Below is a small trained network, with its code and all its weights. Each question gives an input and a target symbol and asks what happens when units are switched off, that is, made to give their printed mean instead of their output.

import numpy as np


def w(rows, s, z=0):
    codes = np.array(rows[::2]) - 128.0
    scale = np.full(codes.shape[1], s)
    scale[-1] = z or s
    return codes * scale


def softmax(a):
    e = np.exp(a - a.max(-1, keepdims=True))
    return e / e.sum(-1, keepdims=True)


def log_softmax(a):
    a = a - a.max(-1, keepdims=True)
    return a - np.log(np.exp(a).sum(-1, keepdims=True))


def net(x, mask):
    ids = ['ΓΔΞΠεζλμσφω'.index(c) for c in x.split()]
    T = len(ids)
    res = E[ids] + P[:T]
    u = 0
    for l in range(3):
        r = res
        for j in range(2):
            rows = slice(3 * j, 3 * j + 3)
            q, k, v = (r @ M[l][rows].T for M in (Q, K, V))
            z = softmax(np.where(np.tri(T) > 0, q @ k.T / 3**0.5, -1e9)) @ v
            o = O[l][rows]
            res = res + np.where(mask[u + j], z, o[:, -1]) @ o[:, :-1]
        u += 2
    return log_softmax(res[-1] @ U[:, :-1].T + U[:, -1])


Q, K, V, O = {}, {}, {}, {}
E = w([
[15,164,142,69,139,115],'Γ',
[52,147,117,195,118,153],'Δ',
[24,127,78,126,148,26],'Ξ',
[155,145,65,102,49,150],'Π',
[61,96,102,2,188,118],'ε',
[88,226,226,10,135,52],'ζ',
[166,160,159,140,127,10],'λ',
[186,57,65,212,173,169],'μ',
[120,89,215,126,232,79],'σ',
[210,86,159,109,157,244],'φ',
[237,149,202,215,144,187],'ω',
],0.0071)
P = w([
[64,137,131,140,93,123],'0',
[138,200,60,56,150,89],'1',
[156,163,99,91,158,113],'2',
[111,20,241,132,97,74],'3',
[149,97,198,103,166,100],'4',
[250,201,114,107,254,148],'5',
],0.0079)
Q[0] = w([
[119,177,144,31,242,20],'L0H0',
[79,38,210,38,196,6],'L0H0',
[183,251,48,81,246,97],'L0H0',
[157,200,114,68,223,108],'L0H1',
[107,254,29,118,161,109],'L0H1',
[155,99,201,62,140,104],'L0H1',
],0.0079)
K[0] = w([
[224,70,235,117,164,180],'L0H0',
[254,193,158,66,207,200],'L0H0',
[136,31,245,153,89,137],'L0H0',
[200,198,101,65,206,149],'L0H1',
[131,225,38,85,144,96],'L0H1',
[159,123,206,80,150,146],'L0H1',
],0.0088)
V[0] = w([
[17,137,109,223,216,36],'L0H0',
[2,124,68,215,205,68],'L0H0',
[136,140,89,123,193,120],'L0H0',
[180,126,140,97,217,85],'L0H1',
[35,112,181,202,85,155],'L0H1',
[123,169,22,93,102,127],'L0H1',
],0.0068)
O[0] = w([
[214,76,162,26,46,125,250],'L0H0',
[201,66,125,1,74,117,230],'L0H0',
[139,51,172,100,167,94,162],'L0H0',
[145,102,154,132,239,116,244],'L0H1',
[130,101,181,130,23,150,37],'L0H1',
[134,188,35,48,135,111,145],'L0H1',
],0.0058,0.0021)
Q[1] = w([
[99,92,166,170,40,199],'L1H0',
[192,93,63,160,52,227],'L1H0',
[55,21,228,97,122,23],'L1H0',
[130,148,59,132,54,235],'L1H1',
[95,124,106,163,81,237],'L1H1',
[52,87,139,98,201,2],'L1H1',
],0.008)
K[1] = w([
[138,228,45,130,56,129],'L1H0',
[34,166,79,82,11,44],'L1H0',
[242,176,51,79,254,145],'L1H0',
[25,165,57,118,103,116],'L1H1',
[44,172,76,78,63,155],'L1H1',
[248,165,206,107,202,145],'L1H1',
],0.0074)
V[1] = w([
[97,123,48,154,83,60],'L1H0',
[19,139,81,107,38,25],'L1H0',
[69,95,89,152,150,2],'L1H0',
[132,96,45,181,79,120],'L1H1',
[182,202,142,128,100,102],'L1H1',
[78,128,102,73,101,217],'L1H1',
],0.0068)
O[1] = w([
[202,210,169,104,152,176,113],'L1H0',
[205,186,126,111,121,254,204],'L1H0',
[192,122,192,39,125,197,193],'L1H0',
[197,145,46,104,51,173,6],'L1H1',
[106,167,177,182,50,27,133],'L1H1',
[37,139,89,129,114,228,80],'L1H1',
],0.0067,0.002)
Q[2] = w([
[96,192,188,19,213,2],'L2H0',
[184,218,21,144,183,177],'L2H0',
[111,122,156,21,232,25],'L2H0',
[146,155,114,74,154,36],'L2H1',
[150,117,150,78,210,92],'L2H1',
[165,177,19,133,157,173],'L2H1',
],0.0085)
K[2] = w([
[219,73,181,247,197,166],'L2H0',
[48,25,208,129,1,141],'L2H0',
[187,88,210,201,206,163],'L2H0',
[160,81,163,206,178,169],'L2H1',
[184,138,173,157,193,127],'L2H1',
[91,172,181,172,24,147],'L2H1',
],0.0077)
V[2] = w([
[255,110,86,167,186,40],'L2H0',
[25,120,155,36,238,151],'L2H0',
[106,240,228,107,62,58],'L2H0',
[112,56,220,207,132,89],'L2H1',
[109,190,66,193,146,177],'L2H1',
[138,78,54,148,132,228],'L2H1',
],0.0077)
O[2] = w([
[202,246,245,81,170,13,139],'L2H0',
[26,38,149,78,243,213,181],'L2H0',
[54,201,254,217,15,249,148],'L2H0',
[73,82,169,128,42,66,72],'L2H1',
[124,197,65,190,190,63,1],'L2H1',
[176,112,4,132,168,70,84],'L2H1',
],0.0074,0.0044)
U = w([
[105,73,115,160,137,184,93],'Γ',
[161,62,102,186,56,130,142],'Δ',
[242,115,138,4,101,208,1],'Ξ',
[153,221,129,252,205,155,151],'Π',
[93,103,98,50,236,179,11],'ε',
[34,191,175,186,175,203,103],'ζ',
[178,245,205,130,71,119,101],'λ',
[245,120,97,46,124,8,188],'μ',
[83,34,145,14,55,94,113],'σ',
[4,89,85,230,205,65,212],'φ',
[75,171,141,227,63,27,207],'ω',
],0.0042,0.0041)

Each question gives the input, a string of symbols that net reads in full, and the target symbol t.
The units are the heads (3 rows each of Q, K, V and O). Each row of codes is followed by its name. A weight is (code - 128) times the scale printed after its matrix; where a second scale follows, it is the last column's (O and U).
mask holds one flag per head, layer by layer. A switched-off head (its flag False) gives its mean, the last column of its rows in O, instead of its output. The means were averaged over made-up inputs and are rounded, as every weight is.
A unit's drop is (log p(t) with every unit on - log p(t) with that unit switched off) / (log p(t) with every unit on - log p(t) with every unit switched off).
The circuit of an input: a set's keep is (log p(t) with only the set's units on - log p(t) with every unit switched off) / (log p(t) with every unit on - log p(t) with every unit switched off). Starting from all 6 units, units are removed one at a time, each time the one whose removal leaves the highest keep (on an exact tie, the one counted first), for as long as the keep stays at least 0.8.
units of the circuit, in order: the units of the circuit, biggest drop first
unit that matters most: the unit with the biggest drop
which heads matter: for each layer, one digit per head in row order, 1 if its drop is at least 0.15 and else 0, layers parted by /
input φ Π φ σ, target φ: unit that matters most => L0H0
input μ Γ σ Ξ Γ Δ, target Ξ: units of the circuit, in order => [L0H0, L1H0]
input μ ω φ λ ε μ, target λ: units of the circuit, in order => [L2H0, L1H1, L0H1]
input ζ Ξ σ ω Ξ, target ω: which heads matter => 10 / 10 / 10
input μ μ λ σ Π Δ, target σ: units of the circuit, in order => [L2H1, L0H1, L1H0, L1H1]
input Γ μ μ σ Ξ, target σ: which heads matter => 01 / 01 / 01
input Π Ξ σ φ Δ μ, target φ: units of the circuit, in order => [L1H0, L0H0, L0H1]
input Δ Π λ, target λ: which heads matter => 10 / 01 / 10
input λ μ ω, target λ: which heads matter => 00 / 01 / 10
input Ξ μ σ Δ, target μ: which heads matter => 00 / 00 / 10
input ε μ Γ, target μ: which heads matter => 10 / 00 / 10
input Ξ μ φ ε Ξ ε, target ε: units of the circuit, in order => [L2H0, L0H0, L0H1]
input Π ε ζ φ, target ε: units of the circuit, in order => [L2H0, L0H1, L2H1, L1H1]
input Γ Ξ ω μ, target Ξ: units of the circuit, in order => [L0H1, L1H0, L0H0]
input λ σ Ξ, target σ: which heads matter => 11 / 11 / 01
input φ Ξ ε ζ, target ζ: which heads matter => 11 / 11 / 10
input φ Π ζ μ, target Π: which heads matter => 11 / 00 / 01
input Γ Π φ Ξ, target φ: units of the circuit, in order => [L0H0, L1H0]
input ζ μ Π, target ζ: units of the circuit, in order => [L2H0, L0H1, L1H1, L0H0]
input σ λ Ξ σ Ξ λ, target σ: units of the circuit, in order => [L2H1, L0H1, L1H0]
input ε μ μ ζ λ, target μ: which heads matter => 00 / 10 / 10
input φ Γ μ φ ε λ, target φ: which heads matter => 10 / 10 / 00
input Γ ζ Ξ ζ, target ζ: units of the circuit, in order => [L2H0, L1H1, L0H0]
input φ ζ Π φ, target ζ: units of the circuit, in order => [L0H1, L2H0, L0H0]
input ε Ξ Π ε μ φ, target ε: units of the circuit, in order => [L2H0, L1H1]
input ζ Γ φ μ μ σ, target σ: which heads matter => 01 / 11 / 01
input μ Δ Ξ μ μ Δ, target μ: units of the circuit, in order => [L2H0, L1H1]
